Below are the code and all the weights of a small trained network. Each question names an input and a class and asks about switching units off, where a switched-off unit gives its printed mean instead of its output.

import numpy as np


def w(rows, s, z=0):
    codes = np.array(rows[::2]) - 128.0
    scale = np.full(codes.shape[1], s)
    scale[-1] = z or s
    return codes * scale


def f(y):
    return y / 2 * (1 + np.tanh(0.7978845608 * (y + 0.044715 * y**3)))


def log_softmax(a):
    a = a - a.max(-1, keepdims=True)
    return a - np.log(np.exp(a).sum(-1, keepdims=True))


def net(x, mask):
    res = np.array(x, float).reshape(1, 5) / 4 @ E
    y = f(res @ A[0][:, :-1].T + A[0][:, -1])
    res = res + np.where(mask, y, B[0][:, -1]) @ B[0][:, :-1]
    return log_softmax(res[-1] @ U[:, :-1].T + U[:, -1])


A, B = {}, {}
E = w([
[119,105,131,85,66,179,240,10],'x0',
[9,110,130,186,144,118,95,219],'x1',
[158,119,136,96,225,187,153,152],'x2',
[152,116,141,66,62,150,47,136],'x3',
[165,112,55,140,113,122,129,165],'x4',
],0.011)
A[0] = w([
[196,117,81,89,113,181,127,162,133],'neuron 1',
[125,133,158,98,92,120,66,113,178],'neuron 2',
[140,124,124,142,144,91,85,141,238],'neuron 3',
[161,124,110,142,191,136,151,155,155],'neuron 4',
[125,126,91,169,105,91,123,153,209],'neuron 5',
[147,131,126,100,95,124,140,109,238],'neuron 6',
[178,127,132,93,142,140,67,148,190],'neuron 7',
[117,146,133,134,137,116,124,134,106],'neuron 8',
[89,113,123,145,93,116,123,127,124],'neuron 9',
[51,132,163,146,184,132,158,110,252],'neuron 10',
[89,129,114,197,115,26,65,164,139],'neuron 11',
[4,129,124,133,67,129,134,144,175],'neuron 12',
[179,130,165,93,107,103,51,109,125],'neuron 13',
[138,130,126,89,62,149,92,117,105],'neuron 14',
[116,110,110,91,96,157,104,136,94],'neuron 15',
[151,131,131,117,181,147,178,122,171],'neuron 16',
[146,129,117,131,108,129,236,94,165],'neuron 17',
[117,115,124,123,117,136,86,147,144],'neuron 18',
],0.019,0.0038)
B[0] = w([
[232,111,113,125,153,192,145,133,189],'neuron 1',
[90,144,128,130,41,135,122,150,185],'neuron 2',
[129,206,107,122,137,140,112,106,186],'neuron 3',
[136,134,131,74,209,125,74,109,181],'neuron 4',
[204,139,158,198,153,91,101,130,185],'neuron 5',
[133,91,125,172,72,74,109,111,186],'neuron 6',
[169,162,83,70,103,178,94,138,190],'neuron 7',
[123,156,137,126,128,136,130,142,138],'neuron 8',
[159,69,155,168,140,145,79,148,166],'neuron 9',
[94,102,179,70,147,117,159,212,212],'neuron 10',
[124,244,132,249,175,89,153,142,252],'neuron 11',
[74,42,124,198,199,200,70,124,227],'neuron 12',
[80,124,156,91,40,94,77,126,199],'neuron 13',
[186,105,164,140,41,101,164,195,189],'neuron 14',
[150,121,113,141,102,149,168,181,157],'neuron 15',
[115,90,153,47,153,57,141,145,189],'neuron 16',
[118,119,90,150,167,116,214,2,242],'neuron 17',
[111,171,104,126,126,176,199,110,164],'neuron 18',
],0.024,0.021)
U = w([
[196,141,59,33,141,166,82,113,95],'0',
[179,102,106,115,44,172,146,158,20],'1',
[43,206,120,117,76,164,80,146,5],'2',
[46,41,149,157,157,223,124,137,123],'3',
[80,112,177,26,205,123,166,169,250],'4',
[133,61,84,106,114,89,193,8,181],'5',
[106,229,135,198,160,98,122,152,200],'6',
[100,114,132,117,2,110,75,98,20],'7',
],0.0084,0.0022)

Each question gives the input, the list of numbers given to net, and the class t.
The units are the neurons (one row each of A and B). Each row of codes is followed by its name. A weight is (code - 128) times the scale printed after its matrix; where a second scale follows, it is the last column's (A, B and U).
mask holds one flag per neuron, in row order. A switched-off neuron (its flag False) gives its mean, the last column of its row in B, instead of its output. The means were averaged over made-up inputs and are rounded, as every weight is.
A unit's drop is (log p(t) with every unit on - log p(t) with that unit switched off) / (log p(t) with every unit on - log p(t) with every unit switched off).
The circuit of an input: a set's keep is (log p(t) with only the set's units on - log p(t) with every unit switched off) / (log p(t) with every unit on - log p(t) with every unit switched off). Starting from the 12 units with the biggest drops (on a tie, the unit counted first), units are removed one at a time, each time the one whose removal leaves the highest keep (on an exact tie, the one counted first), for as long as the keep stays at least 0.8.
units of the circuit, in order: the units of the circuit, biggest drop first
k most important neurons: the k neurons with the biggest drops, biggest first
drop when u is switched off: that unit's drop, to one decimal
input [7,4,-1,-5,0], class 3: units of the circuit, in order	[neuron 12]
input [2,7,-2,-5,2], class 3: 3 most important neurons	[neuron 12; neuron 10; neuron 9]
input [2,0,0,2,3], class 1: units of the circuit, in order	[neuron 17; neuron 11]
input [1,4,2,6,-4], class 3: 2 most important neurons	[neuron 12; neuron 11]
input [0,-6,-8,4,7], class 7: 4 most important neurons	[neuron 13; neuron 6; neuron 2; neuron 10]
input [2,-1,-4,5,3], class 1: 3 most important neurons	[neuron 14; neuron 15; neuron 1]
input [2,-4,-6,1,8], class 1: 3 most important neurons	[neuron 14; neuron 1; neuron 16]
input [8,-5,3,8,8], class 1: 2 most important neurons	[neuron 14; neuron 1]
input [1,-8,-7,4,6], class 7: 2 most important neurons	[neuron 13; neuron 6]
input [-3,-7,5,-8,8], class 0: 2 most important neurons	[neuron 4; neuron 1]
input [8,6,5,-7,8], class 4: 4 most important neurons	[neuron 10; neuron 16; neuron 4; neuron 6]
input [-3,0,3,5,0], class 1: 2 most important neurons	[neuron 11; neuron 4]
input [-1,-6,-3,6,5], class 1: 2 most important neurons	[neuron 1; neuron 14]
input [5,-8,-5,5,8], class 1: 2 most important neurons	[neuron 14; neuron 1]
input [-4,-7,1,3,1], class 1: units of the circuit, in order	[neuron 1]
input [4,5,-7,8,4], class 3: drop when neuron 12 is switched off	4.1
input [6,6,6,-1,-4], class 4: drop when neuron 10 is switched off	0.5
input [2,0,2,-4,-8], class 4: drop when neuron 10 is switched off	0.1
